Here is a tiny trained network, its code and every weight. The questions are about switching its units off for an input and a target symbol, where a switched-off unit gives its printed mean instead of its output.

import numpy as np


def w(rows, s, z=0):
    codes = np.array(rows[::2]) - 128.0
    scale = np.full(codes.shape[1], s)
    scale[-1] = z or s
    return codes * scale


def norm(h):
    return h / np.sqrt((h * h).mean(-1, keepdims=True) + 1e-5)


def f(y):
    return np.maximum(y, 0)


def softmax(a):
    e = np.exp(a - a.max(-1, keepdims=True))
    return e / e.sum(-1, keepdims=True)


def log_softmax(a):
    a = a - a.max(-1, keepdims=True)
    return a - np.log(np.exp(a).sum(-1, keepdims=True))


def net(x, mask):
    ids = ['βεθμξστω'.index(c) for c in x.split()]
    T = len(ids)
    res = E[ids] + P[:T]
    u = 0
    for l in range(3):
        q, k, v = (norm(res) @ M[l].T for M in (Q, K, V))
        z = softmax(np.where(np.tri(T) > 0, q @ k.T / 2**0.5, -1e9)) @ v
        res = res + np.where(mask[u], z, O[l][:, -1]) @ O[l][:, :-1]
        u += 1
        y = f(norm(res) @ A[l][:, :-1].T + A[l][:, -1])
        res = res + np.where(mask[u : u + 8], y, B[l][:, -1]) @ B[l][:, :-1]
        u += 8
    return log_softmax(norm(res)[-1] @ U[:, :-1].T + U[:, -1])


Q, K, V, O, A, B = {}, {}, {}, {}, {}, {}
E = w([
[130,102,104],'β',
[182,188,133],'ε',
[155,129,244],'θ',
[139,174,176],'μ',
[141,209,95],'ξ',
[57,148,75],'σ',
[253,207,199],'τ',
[214,168,123],'ω',
],0.016)
P = w([
[139,188,192],'0',
[254,114,107],'1',
[239,117,99],'2',
[225,118,96],'3',
[211,127,95],'4',
[200,134,95],'5',
[190,129,101],'6',
[176,135,107],'7',
[169,135,112],'8',
[163,137,110],'9',
[155,141,118],'10',
],0.0051)
Q[0] = w([
[55,1,119],'0.h1',
[156,125,252],'0.h1',
],0.0064)
K[0] = w([
[136,74,255],'0.h1',
[109,197,242],'0.h1',
],0.0094)
V[0] = w([
[231,124,101],'0.h1',
[124,2,88],'0.h1',
],0.0093)
O[0] = w([
[66,237,192,225],'0.h1',
[3,59,215,2],'0.h1',
],0.0041,0.0071)
A[0] = w([
[40,139,90,147],'0.n1',
[126,171,254,182],'0.n2',
[119,56,170,29],'0.n3',
[107,116,15,102],'0.n4',
[67,20,106,2],'0.n5',
[123,48,154,56],'0.n6',
[44,97,91,89],'0.n7',
[132,118,215,84],'0.n8',
],0.0097,0.0063)
B[0] = w([
[98,65,6,152],'0.n1',
[135,224,64,255],'0.n2',
[150,102,87,129],'0.n3',
[189,68,113,163],'0.n4',
[138,15,111,133],'0.n5',
[183,128,12,129],'0.n6',
[37,3,50,143],'0.n7',
[135,93,104,154],'0.n8',
],0.007,0.0058)
Q[1] = w([
[143,5,196],'1.h1',
[127,205,14],'1.h1',
],0.011)
K[1] = w([
[105,254,184],'1.h1',
[197,12,39],'1.h1',
],0.0087)
V[1] = w([
[2,159,202],'1.h1',
[223,100,108],'1.h1',
],0.0075)
O[1] = w([
[127,248,137,2],'1.h1',
[87,107,154,199],'1.h1',
],0.019,0.0074)
A[1] = w([
[176,175,128,101],'1.n1',
[114,207,165,208],'1.n2',
[128,104,211,107],'1.n3',
[164,156,252,84],'1.n4',
[148,157,50,49],'1.n5',
[151,130,223,195],'1.n6',
[90,162,253,3],'1.n7',
[168,163,175,127],'1.n8',
],0.012,0.0043)
B[1] = w([
[143,81,176,255],'1.n1',
[74,155,132,205],'1.n2',
[117,130,39,178],'1.n3',
[80,4,130,208],'1.n4',
[72,97,47,239],'1.n5',
[21,66,104,238],'1.n6',
[26,129,182,131],'1.n7',
[84,180,181,221],'1.n8',
],0.011,0.0032)
Q[2] = w([
[254,254,222],'2.h1',
[43,15,114],'2.h1',
],0.0085)
K[2] = w([
[202,5,160],'2.h1',
[109,224,176],'2.h1',
],0.011)
V[2] = w([
[180,255,79],'2.h1',
[148,81,40],'2.h1',
],0.0073)
O[2] = w([
[3,215,73,151],'2.h1',
[61,62,236,250],'2.h1',
],0.0054,0.0025)
A[2] = w([
[112,212,122,3],'2.n1',
[129,247,131,195],'2.n2',
[105,79,118,156],'2.n3',
[129,62,108,40],'2.n4',
[118,229,118,7],'2.n5',
[175,185,97,178],'2.n6',
[158,142,67,185],'2.n7',
[168,148,121,40],'2.n8',
],0.016,0.0048)
B[2] = w([
[90,183,245,145],'2.n1',
[160,179,255,165],'2.n2',
[131,230,118,254],'2.n3',
[114,176,161,232],'2.n4',
[124,159,249,149],'2.n5',
[88,239,209,148],'2.n6',
[113,186,61,186],'2.n7',
[191,73,197,129],'2.n8',
],0.0095,0.0087)
U = w([
[7,61,150,100],'β',
[109,74,39,1],'ε',
[139,63,198,51],'θ',
[105,194,52,200],'μ',
[117,62,49,73],'ξ',
[191,73,97,130],'σ',
[188,144,141,114],'τ',
[94,169,160,212],'ω',
],0.018,0.0048)

Each question gives the input, a string of symbols that net reads in full, and the target symbol t.
The units are the heads (2 rows each of Q, K, V and O) and the neurons (one row each of A and B). Each row of codes is followed by its name. A weight is (code - 128) times the scale printed after its matrix; where a second scale follows, it is the last column's (O, A, B and U).
mask holds one flag per unit, layer by layer, with each layer's heads first. A switched-off unit (its flag False) gives its mean, the last column of its rows in O or B, instead of its output. The means were averaged over made-up inputs and are rounded, as every weight is.
A unit's drop is (log p(t) with every unit on - log p(t) with that unit switched off) / (log p(t) with every unit on - log p(t) with every unit switched off).
The circuit of an input: a set's keep is (log p(t) with only the set's units on - log p(t) with every unit switched off) / (log p(t) with every unit on - log p(t) with every unit switched off). Starting from the 12 units with the biggest drops (on a tie, the unit counted first), units are removed one at a time, each time the one whose removal leaves the highest keep (on an exact tie, the one counted first), for as long as the keep stays at least 0.8.
units of the circuit, in order: the units of the circuit, biggest drop first
most important unit: the unit with the biggest drop
k most important neurons: the k neurons with the biggest drops, biggest first
top k neurons in layer l: the k neurons of layer l with the biggest drops, biggest first
input τ ξ ξ β ξ, target ξ: units of the circuit, in order : (1.h1; 1.n8)
input θ ξ ξ ε ξ ξ θ ξ τ β μ, target σ: 2 most important neurons : (0.n2; 1.n8)
input τ ε σ, target ε: most important unit : 0.n4
input ξ ξ θ ε θ β ω, target β: units of the circuit, in order : (1.h1; 2.h1)
input σ ξ ε ω ξ ξ τ β ε, target θ: units of the circuit, in order : (0.h1; 0.n4; 2.h1; 1.h1)
input τ β ξ ξ ω θ ξ β ω, target σ: units of the circuit, in order : (2.h1; 1.h1)
input ε ξ θ τ τ θ β ξ μ, target μ: 2 most important neurons : (1.n8; 0.n2)
input ε ε τ θ ω β σ τ, target μ: 2 most important neurons : (0.n2; 1.n8)
input ξ ξ ε σ σ θ μ β θ ξ ξ, target β: 3 most important neurons : (0.n4; 0.n2; 1.n5)
input ε ξ β, target μ: 2 most important neurons : (0.n2; 0.n4)
input μ θ ε ξ ε, target τ: top 2 neurons in layer 0 : (0.n1; 0.n4)
input ξ ω β ξ ξ θ θ μ τ, target β: top 2 neurons in layer 1 : (1.n6; 1.n4)
input θ μ θ σ ξ ξ β σ ω θ ξ, target σ: top 2 neurons in layer 0 : (0.n2; 0.n4)
input ξ β τ ξ ξ τ ξ ξ, target β: units of the circuit, in order : (1.h1)
input σ ξ ξ ξ ξ μ ξ β θ ξ ξ, target θ: top 3 neurons in layer 0 : (0.n4; 0.n2; 0.n1)
input ξ ε τ ε, target τ: top 2 neurons in layer 0 : (0.n2; 0.n1)
input θ ε θ β ξ ξ, target σ: 2 most important neurons : (1.n1; 1.n4)
input θ ξ ξ μ β, target σ: 2 most important neurons : (0.n2; 0.n4)
input θ ξ β ξ θ, target σ: 2 most important neurons : (0.n2; 1.n4)
input θ β ε ω ξ μ ξ ξ θ, target σ: top 3 neurons in layer 0 : (0.n2; 0.n6; 0.n8)
input ξ τ μ β ξ θ τ ω, target β: units of the circuit, in order : (1.h1)
